Below are the code and all the weights of a small trained network. Each question names an input and a class and asks about switching units off, where a switched-off unit gives its printed mean instead of its output.

import numpy as np


def w(rows, s, z=0):
    codes = np.array(rows[::2]) - 128.0
    scale = np.full(codes.shape[1], s)
    scale[-1] = z or s
    return codes * scale


def norm(h):
    return h / np.sqrt((h * h).mean(-1, keepdims=True) + 1e-5)


def f(y):
    return np.maximum(y, 0)


def log_softmax(a):
    a = a - a.max(-1, keepdims=True)
    return a - np.log(np.exp(a).sum(-1, keepdims=True))


def net(x, mask):
    res = np.array(x, float).reshape(1, 7) / 4 @ E
    u = 0
    for l in range(3):
        y = f(norm(res) @ A[l][:, :-1].T + A[l][:, -1])
        res = res + np.where(mask[u : u + 4], y, B[l][:, -1]) @ B[l][:, :-1]
        u += 4
    return log_softmax(norm(res)[-1] @ U[:, :-1].T + U[:, -1])


A, B = {}, {}
E = w([
[173,13,190,202,32,159,132],'x0',
[223,150,78,164,104,184,119],'x1',
[82,102,142,122,77,210,6],'x2',
[95,208,147,184,196,169,173],'x3',
[141,106,164,128,242,92,52],'x4',
[66,164,90,253,40,23,82],'x5',
[208,132,227,116,79,155,156],'x6',
],0.0025)
A[0] = w([
[211,97,135,172,51,180,163,10],'L0N1',
[131,180,251,187,159,194,135,109],'L0N2',
[54,172,101,85,252,122,63,18],'L0N3',
[143,122,75,199,253,118,4,2],'L0N4',
],0.0037,0.0014)
B[0] = w([
[2,128,144,114,165,93,150,222],'L0N1',
[24,162,124,151,134,166,145,219],'L0N2',
[99,133,193,81,108,101,231,249],'L0N3',
[43,93,176,134,144,98,233,235],'L0N4',
],0.005,0.002)
A[1] = w([
[153,189,33,200,122,92,101,35],'L1N1',
[172,98,199,129,126,90,128,141],'L1N2',
[104,123,98,111,70,158,1,108],'L1N3',
[175,96,133,184,49,196,175,8],'L1N4',
],0.0053,0.0017)
B[1] = w([
[122,102,115,147,85,252,35,234],'L1N1',
[203,128,92,77,141,114,139,235],'L1N2',
[160,173,106,253,120,220,17,254],'L1N3',
[13,173,192,138,205,81,186,236],'L1N4',
],0.0049,0.0016)
A[2] = w([
[187,122,225,163,176,255,139,97],'L2N1',
[203,196,132,45,207,229,159,154],'L2N2',
[101,18,178,79,138,232,35,9],'L2N3',
[148,75,208,213,72,28,77,87],'L2N4',
],0.0046,0.0012)
B[2] = w([
[24,250,48,247,67,143,64,228],'L2N1',
[255,7,128,130,97,104,31,255],'L2N2',
[155,201,12,207,60,151,70,217],'L2N3',
[249,100,108,28,209,192,113,231],'L2N4',
],0.0045,0.0028)
U = w([
[141,152,79,208,80,205,23,147],'0',
[255,62,132,49,152,98,132,4],'1',
[21,165,154,137,148,98,230,237],'2',
],0.0086,0.0018)

Each question gives the input, the list of numbers given to net, and the class t.
The units are the neurons (one row each of A and B). Each row of codes is followed by its name. A weight is (code - 128) times the scale printed after its matrix; where a second scale follows, it is the last column's (A, B and U).
mask holds one flag per neuron, layer by layer. A switched-off neuron (its flag False) gives its mean, the last column of its row in B, instead of its output. The means were averaged over made-up inputs and are rounded, as every weight is.
A unit's drop is (log p(t) with every unit on - log p(t) with that unit switched off) / (log p(t) with every unit on - log p(t) with every unit switched off).
The circuit of an input: a set's keep is (log p(t) with only the set's units on - log p(t) with every unit switched off) / (log p(t) with every unit on - log p(t) with every unit switched off). Starting from all 12 units, units are removed one at a time, each time the one whose removal leaves the highest keep (on an exact tie, the one counted first), for as long as the keep stays at least 0.8.
circuit, biggest first: the units of the circuit, biggest drop first
unit that matters most: the unit with the biggest drop
top k neurons: the k neurons with the biggest drops, biggest first
top k neurons in layer l: the k neurons of layer l with the biggest drops, biggest first
input [1,-1,1,-5,0,-7,0], class 0: top neuron in layer 0 => (L0N3)
input [-4,-7,-5,0,-6,-8,-4], class 1: top 2 neurons in layer 2 => (L2N2; L2N1)
input [-4,4,-2,8,-4,-3,8], class 0: circuit, biggest first => (L2N2; L2N1)
input [-3,-8,3,0,3,-6,5], class 0: top 2 neurons in layer 0 => (L0N4; L0N2)
input [1,-1,-7,-4,-2,4,-1], class 1: circuit, biggest first => (L2N4; L2N1)
input [0,5,3,-8,-6,-8,8], class 0: top 4 neurons => (L2N1; L0N3; L2N3; L0N4)
input [7,4,-5,3,7,3,-2], class 1: top 2 neurons => (L2N4; L0N4)
input [-2,-3,-5,0,-6,5,-6], class 0: circuit, biggest first => (L1N1; L0N3)
input [-5,-1,-1,3,-7,-1,6], class 1: top 2 neurons => (L2N2; L1N3)
input [-4,-1,5,-8,4,-2,-4], class 2: circuit, biggest first => (L0N3; L0N4)
input [-6,-5,-5,-6,-5,8,5], class 1: top 3 neurons in layer 2 => (L2N4; L2N1; L2N3)
input [6,8,4,8,-4,-4,3], class 2: top 2 neurons => (L1N4; L0N1)
input [5,-4,4,6,6,6,-1], class 2: top 2 neurons => (L0N4; L2N2)
input [-2,-8,-6,0,-3,7,8], class 1: unit that matters most => L2N4
input [-5,-6,1,-4,-3,-3,1], class 1: top 2 neurons in layer 2 => (L2N2; L2N1)
input [4,4,-6,-7,-4,-2,3], class 2: top 3 neurons => (L1N4; L0N1; L2N2)
input [-4,6,-1,-3,8,-3,-6], class 2: top 3 neurons => (L0N4; L0N3; L2N4)
input [-8,7,-6,2,-2,-1,-4], class 1: top 3 neurons in layer 2 => (L2N2; L2N1; L2N3)
input [-1,-1,2,-1,6,5,7], class 1: top 3 neurons => (L2N4; L0N4; L1N1)
input [-6,0,-5,2,-4,-3,-6], class 1: unit that matters most => L2N2
input [8,4,-2,6,0,4,-2], class 2: top 2 neurons in layer 2 => (L2N2; L2N3)
